Below is a small trained network, with its code and all its weights. Each question gives an input and a target symbol and asks what happens when units are switched off, that is, made to give their printed mean instead of their output.

import numpy as np


def w(rows, s, z=0):
    codes = np.array(rows[::2]) - 128.0
    scale = np.full(codes.shape[1], s)
    scale[-1] = z or s
    return codes * scale


def f(y):
    return y / 2 * (1 + np.tanh(0.7978845608 * (y + 0.044715 * y**3)))


def softmax(a):
    e = np.exp(a - a.max(-1, keepdims=True))
    return e / e.sum(-1, keepdims=True)


def log_softmax(a):
    a = a - a.max(-1, keepdims=True)
    return a - np.log(np.exp(a).sum(-1, keepdims=True))


def net(x, mask):
    ids = ['ΘΣηλμξπω'.index(c) for c in x.split()]
    T = len(ids)
    res = E[ids] + P[:T]
    q, k, v = (res @ M[0].T for M in (Q, K, V))
    z = softmax(np.where(np.tri(T) > 0, q @ k.T / 2**0.5, -1e9)) @ v
    res = res + np.where(mask[0], z, O[0][:, -1]) @ O[0][:, :-1]
    y = f(res @ A[0][:, :-1].T + A[0][:, -1])
    res = res + np.where(mask[1:9], y, B[0][:, -1]) @ B[0][:, :-1]
    return log_softmax(res[-1] @ U[:, :-1].T + U[:, -1])


Q, K, V, O, A, B = {}, {}, {}, {}, {}, {}
E = w([
[148,178,98,143],'Θ',
[158,227,7,84],'Σ',
[148,150,129,119],'η',
[120,156,82,132],'λ',
[176,164,145,90],'μ',
[224,190,181,53],'ξ',
[26,67,45,124],'π',
[136,117,87,46],'ω',
],0.011)
P = w([
[243,130,129,206],'0',
[91,250,122,135],'1',
[179,148,111,179],'2',
[89,220,127,129],'3',
[174,143,97,148],'4',
[90,191,118,115],'5',
[159,130,86,130],'6',
[89,165,108,101],'7',
[152,110,80,115],'8',
[89,136,103,90],'9',
[155,92,51,87],'10',
[93,102,118,89],'11',
],0.017)
Q[0] = w([
[32,147,121,100],'H0',
[54,174,168,5],'H0',
],0.019)
K[0] = w([
[140,103,151,34],'H0',
[82,31,147,8],'H0',
],0.017)
V[0] = w([
[244,211,229,65],'H0',
[147,89,203,10],'H0',
],0.012)
O[0] = w([
[120,49,181,19,216],'H0',
[12,55,200,105,3],'H0',
],0.011,0.0069)
A[0] = w([
[119,67,99,92,191],'N0',
[33,214,162,94,92],'N1',
[29,253,201,131,2],'N2',
[129,117,56,92,89],'N3',
[166,52,121,131,75],'N4',
[91,224,185,174,115],'N5',
[100,175,123,97,240],'N6',
[106,139,171,110,217],'N7',
],0.014,0.0069)
B[0] = w([
[164,129,115,154,205],'N0',
[100,167,217,92,202],'N1',
[170,114,249,253,169],'N2',
[110,63,199,157,255],'N3',
[92,181,116,195,156],'N4',
[14,59,112,122,177],'N5',
[157,132,44,118,252],'N6',
[157,116,120,72,165],'N7',
],0.023,0.011)
U = w([
[186,164,138,145,134],'Θ',
[159,72,96,75,191],'Σ',
[96,64,153,10,3],'η',
[112,169,239,98,66],'λ',
[91,160,138,107,107],'μ',
[113,136,128,42,149],'ξ',
[113,145,122,63,123],'π',
[96,150,100,56,190],'ω',
],0.011,0.0062)

Each question gives the input, a string of symbols that net reads in full, and the target symbol t.
The units are the heads (2 rows each of Q, K, V and O) and the neurons (one row each of A and B). Each row of codes is followed by its name. A weight is (code - 128) times the scale printed after its matrix; where a second scale follows, it is the last column's (O, A, B and U).
mask holds one flag per unit, heads first, then neurons. A switched-off unit (its flag False) gives its mean, the last column of its rows in O or B, instead of its output. The means were averaged over made-up inputs and are rounded, as every weight is.
A unit's drop is (log p(t) with every unit on - log p(t) with that unit switched off) / (log p(t) with every unit on - log p(t) with every unit switched off).
The circuit of an input: a set's keep is (log p(t) with only the set's units on - log p(t) with every unit switched off) / (log p(t) with every unit on - log p(t) with every unit switched off). Starting from all 9 units, units are removed one at a time, each time the one whose removal leaves the highest keep (on an exact tie, the one counted first), for as long as the keep stays at least 0.8.
units of the circuit, in order: the units of the circuit, biggest drop first
most important unit: the unit with the biggest drop
top k neurons: the k neurons with the biggest drops, biggest first
input Σ ω λ Σ ξ Σ ξ μ, target η: top 3 neurons	[N7, N1, N4]
input Σ Σ ξ η, target η: units of the circuit, in order	[H0]
input Θ Σ λ Σ λ ω η ω π Σ ω ξ, target λ: units of the circuit, in order	[H0, N2]
input Σ ω Σ, target Σ: top 2 neurons	[N2, N1]
input Σ η λ Σ Σ Σ ω Σ Σ ξ μ, target Θ: top 4 neurons	[N5, N4, N7, N6]
input Σ Θ ω π ω Σ η ξ Σ ω λ, target Θ: top 3 neurons	[N5, N4, N0]
input ω Σ Σ ξ π ω ξ π ω λ, target λ: units of the circuit, in order	[H0, N1]
input μ Σ Σ Σ Θ λ, target ω: units of the circuit, in order	[N5, N3, H0]
input Θ Σ ω ξ η Σ π Θ π λ Σ Σ, target ω: units of the circuit, in order	[H0, N5]
input μ Θ Σ Σ, target Σ: units of the circuit, in order	[N6, N4]
input ω μ π Σ Σ Σ π η ξ Σ ξ λ, target η: top 3 neurons	[N7, N1, N2]
input η μ ω λ λ λ Σ μ Θ π π ξ, target μ: units of the circuit, in order	[N5, H0]
input π ξ π ω ξ π ω Σ Σ μ, target ξ: top 3 neurons	[N3, N5, N1]
input ξ Σ λ μ, target ξ: most important unit	N3
input Σ Σ π Σ Θ λ ω λ Σ Σ Σ λ, target ω: units of the circuit, in order	[H0, N3, N2]
input ξ λ λ Σ π Σ μ Θ λ λ η Θ, target ω: top 2 neurons	[N3, N2]
input ω ω Σ Σ π ξ, target μ: units of the circuit, in order	[N5, H0, N2, N3]
input λ π Σ Σ π η, target μ: units of the circuit, in order	[N5, H0, N2]
input ξ Σ π π λ π ω, target Θ: top 2 neurons	[N5, N7]
input ξ μ ω Σ Σ λ ξ λ, target η: top neuron	[N1]
input Θ ω ω Σ Σ ξ μ Σ Σ ω η, target Θ: units of the circuit, in order	[N4, N5]
input μ ξ Σ ω Σ Σ Σ Σ ω ξ, target λ: top 3 neurons	[N1, N2, N5]
input π λ η η, target ω: units of the circuit, in order	[N3, N5]
input ξ Σ λ ω ω ξ ξ ξ, target η: top 2 neurons	[N7, N1]
input ξ π π Θ, target μ: units of the circuit, in order	[N5, N2, H0]
input π Σ λ Σ λ Σ ω μ ξ μ π λ, target μ: units of the circuit, in order	[H0, N5]
input Σ ξ π π, target μ: most important unit	N5
input Σ μ Σ π Σ η, target μ: top 3 neurons	[N5, N2, N7]
input Σ Σ π, target Θ: top 2 neurons	[N4, N5]
